Below is a small trained network, with its code and all its weights. Each question gives an input and a class and asks what happens when units are switched off, that is, made to give their printed mean instead of their output.

import numpy as np


def w(rows, s, z=0):
    codes = np.array(rows[::2]) - 128.0
    scale = np.full(codes.shape[1], s)
    scale[-1] = z or s
    return codes * scale


def norm(h):
    return h / np.sqrt((h * h).mean(-1, keepdims=True) + 1e-5)


def f(y):
    return np.maximum(y, 0)


def log_softmax(a):
    a = a - a.max(-1, keepdims=True)
    return a - np.log(np.exp(a).sum(-1, keepdims=True))


def net(x, mask):
    res = np.array(x, float).reshape(1, 3) / 4 @ E
    u = 0
    for l in range(3):
        y = f(norm(res) @ A[l][:, :-1].T + A[l][:, -1])
        res = res + np.where(mask[u : u + 3], y, B[l][:, -1]) @ B[l][:, :-1]
        u += 3
    return log_softmax(norm(res)[-1] @ U[:, :-1].T + U[:, -1])


A, B = {}, {}
E = w([
[106,255,42,153],'x0',
[233,123,122,239],'x1',
[137,120,103,111],'x2',
],0.005)
A[0] = w([
[255,101,112,173,179],'0.n1',
[148,226,81,157,2],'0.n2',
[111,133,138,165,134],'0.n3',
],0.007,0.001)
B[0] = w([
[132,132,185,173,254],'0.n1',
[186,112,86,119,224],'0.n2',
[105,134,2,135,146],'0.n3',
],0.0086,0.0045)
A[1] = w([
[115,83,180,32,57],'1.n1',
[173,254,84,42,9],'1.n2',
[85,219,75,108,194],'1.n3',
],0.007,0.0014)
B[1] = w([
[91,36,2,145,246],'1.n1',
[54,130,249,58,249],'1.n2',
[91,162,165,178,255],'1.n3',
],0.0072,0.0034)
A[2] = w([
[136,215,50,161,247],'2.n1',
[193,199,2,152,9],'2.n2',
[95,209,119,56,3],'2.n3',
],0.0078,0.0013)
B[2] = w([
[159,49,34,61,251],'2.n1',
[254,180,24,22,225],'2.n2',
[138,216,194,185,238],'2.n3',
],0.0064,0.0029)
U = w([
[64,57,81,76,168],'0',
[193,106,252,178,43],'1',
[73,227,219,77,252],'2',
[220,176,57,88,78],'3',
],0.015,0.0021)

Each question gives the input, the list of numbers given to net, and the class t.
The units are the neurons (one row each of A and B). Each row of codes is followed by its name. A weight is (code - 128) times the scale printed after its matrix; where a second scale follows, it is the last column's (A, B and U).
mask holds one flag per neuron, layer by layer. A switched-off neuron (its flag False) gives its mean, the last column of its row in B, instead of its output. The means were averaged over made-up inputs and are rounded, as every weight is.
A unit's drop is (log p(t) with every unit on - log p(t) with that unit switched off) / (log p(t) with every unit on - log p(t) with every unit switched off).
The circuit of an input: a set's keep is (log p(t) with only the set's units on - log p(t) with every unit switched off) / (log p(t) with every unit on - log p(t) with every unit switched off). Starting from all 9 units, units are removed one at a time, each time the one whose removal leaves the highest keep (on an exact tie, the one counted first), for as long as the keep stays at least 0.8.
units of the circuit, in order: the units of the circuit, biggest drop first
most important unit: the unit with the biggest drop
k most important neurons: the k neurons with the biggest drops, biggest first
drop when u is switched off: that unit's drop, to one decimal
input [-8,0,-7], class 0: units of the circuit, in order	[1.n1 0.n1]
input [8,-1,-2], class 2: most important unit	1.n2
input [1,-7,8], class 2: 2 most important neurons	[2.n3 2.n1]
input [0,-3,-7], class 0: 4 most important neurons	[1.n1 1.n2 0.n1 2.n3]
input [6,0,6], class 2: 2 most important neurons	[1.n2 1.n1]
input [0,4,8], class 1: 2 most important neurons	[0.n1 1.n1]
input [-3,-1,-5], class 0: drop when 0.n1 is switched off	0.2
input [0,2,4], class 1: drop when 0.n1 is switched off	1.8
input [6,-2,1], class 2: drop when 1.n2 is switched off	3.3
input [5,-1,3], class 2: drop when 1.n2 is switched off	2.4
